Below is a small trained network, with its code and all its weights. Each question gives an input and a target symbol and asks what happens when units are switched off, that is, made to give their printed mean instead of their output.

import numpy as np


def w(rows, s, z=0):
    codes = np.array(rows[::2]) - 128.0
    scale = np.full(codes.shape[1], s)
    scale[-1] = z or s
    return codes * scale


def norm(h):
    return h / np.sqrt((h * h).mean(-1, keepdims=True) + 1e-5)


def f(y):
    return np.maximum(y, 0)


def softmax(a):
    e = np.exp(a - a.max(-1, keepdims=True))
    return e / e.sum(-1, keepdims=True)


def log_softmax(a):
    a = a - a.max(-1, keepdims=True)
    return a - np.log(np.exp(a).sum(-1, keepdims=True))


def net(x, mask):
    ids = ['αγδεηθλξτφψ'.index(c) for c in x.split()]
    T = len(ids)
    res = E[ids] + P[:T]
    u = 0
    for l in range(2):
        r = norm(res)
        for j in range(2):
            rows = slice(3 * j, 3 * j + 3)
            q, k, v = (r @ M[l][rows].T for M in (Q, K, V))
            z = softmax(np.where(np.tri(T) > 0, q @ k.T / 3**0.5, -1e9)) @ v
            o = O[l][rows]
            res = res + np.where(mask[u + j], z, o[:, -1]) @ o[:, :-1]
        u += 2
        y = f(norm(res) @ A[l][:, :-1].T + A[l][:, -1])
        res = res + np.where(mask[u : u + 4], y, B[l][:, -1]) @ B[l][:, :-1]
        u += 4
    return log_softmax(norm(res)[-1] @ U[:, :-1].T + U[:, -1])


Q, K, V, O, A, B = {}, {}, {}, {}, {}, {}
E = w([
[90,143,126,222],'α',
[188,120,85,112],'γ',
[105,79,120,123],'δ',
[113,147,149,91],'ε',
[141,112,252,131],'η',
[170,136,100,80],'θ',
[106,77,165,143],'λ',
[105,113,105,164],'ξ',
[129,105,135,233],'τ',
[196,152,143,140],'φ',
[148,107,99,178],'ψ',
],0.032)
P = w([
[48,102,117,203],'0',
[167,188,177,63],'1',
[46,70,142,205],'2',
[169,200,175,59],'3',
[27,66,129,223],'4',
[165,210,176,50],'5',
[17,90,108,212],'6',
[165,211,177,48],'7',
[2,84,95,213],'8',
[161,222,168,41],'9',
],0.0058)
Q[0] = w([
[101,114,59,138],'0.h1',
[160,88,108,100],'0.h1',
[31,135,70,132],'0.h1',
[100,220,48,128],'0.h2',
[52,126,46,123],'0.h2',
[214,255,163,188],'0.h2',
],0.022)
K[0] = w([
[129,96,83,108],'0.h1',
[140,69,107,117],'0.h1',
[6,89,72,115],'0.h1',
[121,182,49,121],'0.h2',
[85,106,29,148],'0.h2',
[231,231,137,187],'0.h2',
],0.022)
V[0] = w([
[85,109,141,105],'0.h1',
[251,148,125,152],'0.h1',
[123,96,99,94],'0.h1',
[172,143,165,153],'0.h2',
[219,149,156,152],'0.h2',
[3,54,49,64],'0.h2',
],0.0039)
O[0] = w([
[127,104,154,145,107],'0.h1',
[125,162,86,82,138],'0.h1',
[128,111,114,134,93],'0.h1',
[118,178,105,132,206],'0.h2',
[107,205,91,149,200],'0.h2',
[155,1,183,111,2],'0.h2',
],0.0064,0.00062)
A[0] = w([
[221,86,48,43,3],'0.n1',
[194,128,138,5,143],'0.n2',
[165,44,161,91,168],'0.n3',
[164,81,110,197,143],'0.n4',
],0.018,0.0034)
B[0] = w([
[189,81,242,57,199],'0.n1',
[4,152,65,169,209],'0.n2',
[158,139,102,99,227],'0.n3',
[168,132,40,193,254],'0.n4',
],0.018,0.0087)
Q[1] = w([
[64,70,233,176],'1.h1',
[152,191,116,20],'1.h1',
[12,137,85,144],'1.h1',
[145,250,93,79],'1.h2',
[79,72,181,186],'1.h2',
[158,37,155,73],'1.h2',
],0.024)
K[1] = w([
[88,59,246,137],'1.h1',
[137,213,113,28],'1.h1',
[9,131,111,153],'1.h1',
[192,254,114,79],'1.h2',
[79,71,174,206],'1.h2',
[129,48,169,88],'1.h2',
],0.023)
V[1] = w([
[157,139,44,74],'1.h1',
[6,159,82,113],'1.h1',
[165,216,172,72],'1.h1',
[73,89,153,223],'1.h2',
[93,2,164,153],'1.h2',
[132,132,109,187],'1.h2',
],0.012)
O[1] = w([
[193,68,121,201,204],'1.h1',
[159,52,15,140,150],'1.h1',
[127,223,69,160,1],'1.h1',
[132,197,114,183,142],'1.h2',
[100,138,187,245,20],'1.h2',
[128,162,184,160,234],'1.h2',
],0.012,0.0039)
A[1] = w([
[214,251,167,141,57],'1.n1',
[72,185,186,173,165],'1.n2',
[83,148,82,73,10],'1.n3',
[200,171,29,71,252],'1.n4',
],0.024,0.0029)
B[1] = w([
[234,147,251,202,172],'1.n1',
[54,129,41,64,163],'1.n2',
[144,89,146,226,172],'1.n3',
[102,159,105,1,249],'1.n4',
],0.02,0.016)
U = w([
[171,136,109,201,148],'α',
[42,86,142,165,82],'γ',
[119,203,91,200,142],'δ',
[27,177,61,167,94],'ε',
[54,104,178,104,108],'η',
[91,207,172,160,163],'θ',
[103,149,57,52,192],'λ',
[196,25,111,128,15],'ξ',
[233,136,11,145,1],'τ',
[228,180,123,125,110],'φ',
[175,110,187,134,95],'ψ',
],0.012,0.0044)

Each question gives the input, a string of symbols that net reads in full, and the target symbol t.
The units are the heads (3 rows each of Q, K, V and O) and the neurons (one row each of A and B). Each row of codes is followed by its name. A weight is (code - 128) times the scale printed after its matrix; where a second scale follows, it is the last column's (O, A, B and U).
mask holds one flag per unit, layer by layer, with each layer's heads first. A switched-off unit (its flag False) gives its mean, the last column of its rows in O or B, instead of its output. The means were averaged over made-up inputs and are rounded, as every weight is.
A unit's drop is (log p(t) with every unit on - log p(t) with that unit switched off) / (log p(t) with every unit on - log p(t) with every unit switched off).
The circuit of an input: a set's keep is (log p(t) with only the set's units on - log p(t) with every unit switched off) / (log p(t) with every unit on - log p(t) with every unit switched off). Starting from all 12 units, units are removed one at a time, each time the one whose removal leaves the highest keep (on an exact tie, the one counted first), for as long as the keep stays at least 0.8.
circuit, biggest first: the units of the circuit, biggest drop first
k most important neurons: the k neurons with the biggest drops, biggest first
top k neurons in layer l: the k neurons of layer l with the biggest drops, biggest first
heads that matter: for each layer, one digit per head in row order, 1 if its drop is at least 0.15 and else 0, layers parted by /
drop when u is switched off: that unit's drop, to one decimal
input ψ δ ξ λ φ τ, target λ: circuit, biggest first : (1.h2 0.h2 1.n4)
input τ ε ψ θ ξ ψ, target φ: heads that matter : 11 / 11
input δ γ δ τ δ φ γ α φ η, target λ: 3 most important neurons : (0.n1 0.n2 1.n4)
input δ ξ ψ θ λ, target γ: circuit, biggest first : (1.h2 1.h1 1.n4 1.n2)
input γ γ ξ ε ξ ψ γ ε φ τ, target λ: 2 most important neurons : (0.n1 1.n4)
input η θ δ η τ θ, target γ: top 2 neurons in layer 1 : (1.n3 1.n4)
input λ ξ ψ ψ τ ψ, target φ: 3 most important neurons : (0.n2 1.n1 0.n1)
input ε ε η α θ ξ, target τ: heads that matter : 00 / 11
input θ α θ θ, target γ: 3 most important neurons : (0.n2 0.n1 1.n4)
input η δ ψ γ, target η: 3 most important neurons : (0.n1 0.n2 1.n4)
input ξ τ α ψ δ, target ξ: circuit, biggest first : (0.n3 0.n2 1.h2)
input ψ ξ ε ε ψ τ ε λ, target ψ: heads that matter : 00 / 11
input ξ θ φ ψ ψ τ η ε λ, target γ: 3 most important neurons : (1.n4 1.n1 0.n2)
input ξ τ θ, target η: heads that matter : 00 / 00
input η ε η ξ θ α ξ ψ θ δ, target ξ: top 2 neurons in layer 1 : (1.n4 1.n2)
input ξ α η, target θ: 4 most important neurons : (1.n1 0.n2 1.n2 1.n4)
input ξ τ τ λ η η α τ, target α: 2 most important neurons : (0.n2 1.n4)
input θ α α ξ γ η ε ε, target ε: 2 most important neurons : (0.n2 0.n4)
input α λ ε ξ, target τ: 2 most important neurons : (0.n1 0.n4)
input γ η ξ λ θ, target η: 4 most important neurons : (0.n1 0.n2 0.n3 1.n4)
input ξ λ ξ ξ ε θ λ ξ γ, target ψ: top 2 neurons in layer 0 : (0.n1 0.n3)
input δ γ θ ξ γ η, target θ: top neuron in layer 0 : (0.n4)
input τ ξ ε δ ε ε, target ε: top neuron in layer 0 : (0.n2)
input ξ ψ τ λ, target ψ: 4 most important neurons : (0.n3 0.n2 1.n4 0.n4)
input ξ δ τ τ, target α: 3 most important neurons : (0.n2 1.n4 0.n4)
input ψ θ η φ γ ξ θ η, target λ: drop when 0.n2 is switched off : 0.5
input δ φ ψ φ, target λ: drop when 1.n4 is switched off : 1.1
